[ 5.67  4.72 -3.14  6.44  2.91  2.85  2.73] | 5.67
[ 7.30 -5.78 -0.81 -2.74] | 7.30
[ 3.79 -5.57 -1.38 -0.23  1.67] | 3.79
[-3.69  3.01 -6.37 -0.93  0.99 -5.44  1.58] | -3.69
[ 1.88  3.22 -0.61  5.99 -3.36] | 1.88
[ 3.15 -2.16  3.36 -5.96] | 3.15
[-1.27  6.66 -0.69 -1.66  1.81] | -1.27
[ 1.30 -2.16  1.60 -3.38 -6.00 -0.30 -1.72] | 1.30
[ 0.08 -6.11  0.64 -5.10 -4.28] | 0.08
[ 6.53 -4.56 -0.50 -0.88 -0.29] | 6.53
---
|  0.97 |  2.08 |  0.66 |  0.18 |  1.01 |
|  2.81 | -6.89 | -0.76 | -3.92 | -4.30 |
-> -3.92

|  1.82 |  0.15 | -1.96 |  1.25 |  6.81 |
| -1.60 | -0.24 |  1.43 | -1.02 | -4.11 |
-> -1.02

| -7.48 | -6.90 | -0.87 | -0.56 | -1.29 |
| -6.78 | -7.54 | -0.91 | -0.55 | -0.99 |
-> -0.55

| -3.62 | -7.72 | -2.13 | -1.05 |  1.63 |  6.03 |
| -0.03 |  0.50 |  1.26 | -4.33 | -5.16 | -1.18 |
-> -5.16

| -0.89 | -0.38 | -0.57 | -6.41 |
| -0.95 | -0.20 | -0.87 | -5.68 |
-> -0.87

| 0.14 | 4.81 | 0.07 | 3.00 |
| 5.61 | 3.69 | 1.56 | 3.69 |
-> 1.56

| -0.32 | -6.43 |  2.58 |  1.29 | -4.42 |  4.10 |
| -0.02 | -0.89 |  0.40 | -0.42 | -0.29 |  3.08 |
-> -0.29

| -0.06 |  0.69 |  0.56 | -0.31 |  6.18 |  0.51 |
|  0.00 |  0.64 |  0.53 | -0.25 |  5.75 |  0.49 |
-> 5.75
---
| -4.19 | -1.35 |  2.28 | -6.31 |  1.49 |
| -2.95 | -2.00 |  0.35 | -3.98 | -0.74 |
| -1.23 | -3.52 | -2.78 | -1.34 | -4.39 |
Out: -2.00

| -1.55 | -5.44 | -4.48 | -2.93 | -0.22 | -2.89 |
| -0.88 | -3.11 | -3.79 | -0.66 | -0.81 | -3.11 |
| -1.63 | -5.22 | -3.37 | -0.25 | -1.13 | -5.02 |
Out: -3.11

| -2.51 | -1.02 | -0.05 |  2.04 | -0.70 | -0.68 |  2.09 |
| -3.42 | -2.81 | -4.00 | -2.47 |  3.79 |  0.42 | -2.20 |
| -5.90 | -5.89 | -3.55 |  3.07 |  4.14 | -3.28 | -5.83 |
Out: -2.81

| -3.87 | -2.40 |  2.11 |  0.13 |  0.92 |  5.95 |
|  2.16 | -1.20 |  2.40 |  0.75 | -0.98 |  2.77 |
|  1.13 | -3.71 |  1.78 |  0.26 | -1.05 | -1.18 |
Out: -1.20

|  0.01 | -0.02 |  0.03 |  0.04 |  0.01 |  0.00 |  0.03 |
| -0.52 | -0.39 |  3.68 |  1.07 | -5.72 | -1.58 | -0.84 |
| -5.03 | -1.79 | -3.05 | -0.12 | -2.72 |  3.34 |  1.46 |
Out: -0.39

|  2.40 | -0.70 |  4.37 | -1.29 |  1.72 |  0.34 |
|  4.24 | -7.18 |  1.95 |  2.20 |  1.37 | -3.09 |
|  1.02 | -1.31 | -1.80 | -4.33 |  5.02 | -0.23 |
Out: -7.18
---
[[ 0.18 -2.97  3.56 -3.30  0.44  0.74]
 [-0.15  5.83 -1.60  0.15 -5.43 -4.45]] | 0.18

[-3.36 -5.34 -7.70 -1.97 -1.82 -3.99] | -3.36

[ 1.61 -4.58 -0.32 -7.20  1.97 -4.22 -3.39] | 1.61

[ 7.59  2.19  1.08  3.77 -0.40  3.93] | 7.59

[[ 2.79 -1.56  7.59 -2.04]
 [-2.42  5.48  3.73  3.39]
 [-5.83  0.40  3.45 -3.74]] | 2.79

[-2.13 -2.45  7.70 -1.22 -7.73 -1.99 -0.75] | -2.13
---
488,281,292,295
247,590,645,623
879,571,595,593
>> 295

-561,-174,612,-581,-174,-430
18,-955,-6,-191,-955,-489
>> -430

-628,633,66,-5 >> -5

-146,480,206,697,-440,252,-359
153,-115,8,-233,99,-72,-75
333,-645,18,-708,-628,57,260
>> -359

2,7,2,5,2 >> 2

5484,5056,3041,2134,8881,5464,5195
4596,4808,4666,4113,7277,2396,7393
>> 5195
---
{"in": [[654, 665, 966, 272, 217, 477], [376, 593, 448, 534, 449, 119], [264, 513, 753, 654, 306, 609]], "out": 593}
{"in": [[-96, 338, -647, 110, -454, -611, -247], [505, 300, 450, 63, -160, 408, 518]], "out": 300}
{"in": [[8, 6, 1, 4, 4], [9, 6, 1, 4, 3], [3, 5, 1, 3, 3]], "out": 6}
{"in": [[5, 12, 0, -4, 36, 40, 41], [8, -34, -10, 18, -13, -6, -23]], "out": -34}
{"in": [[6, 23, 21, 32, 5, -15], [-23, -44, -20, 22, -43, 3]], "out": -44}
{"in": [[-20, -12, -13, -8, -1, -4], [6, 7, 19, -4, 30, -27]], "out": 7}
---
-0.184,0.181,0.106,0.017,0.012,0.025 ⇒ -0.184, 0.025

-7.0,2.3,8.2,-2.2,14.9,-18.0 ⇒ -7.0, -18.0

173.54,-113.09,-52.63,-107.93,-68.31,-102.79 ⇒ 173.54, -102.79

-1.79,-96.89,73.14,-115.65,101.64 ⇒ -1.79, 101.64

1.00,-0.96,-0.06,-0.04 ⇒ 1.00, -0.04

13.439,-14.216,-4.713,5.075 ⇒ 13.439, 5.075

-0.046,-0.162,-0.072,0.000,0.125,0.038,0.171 ⇒ -0.046, 0.171

0.442,-1.870,1.077,2.328,-1.059,-1.582,0.878
0.205,-0.472,-0.292,-0.540,-0.485,0.874,0.023
0.246,-0.467,-0.288,-0.589,-0.477,0.865,0.033
⇒ 0.442, 0.033
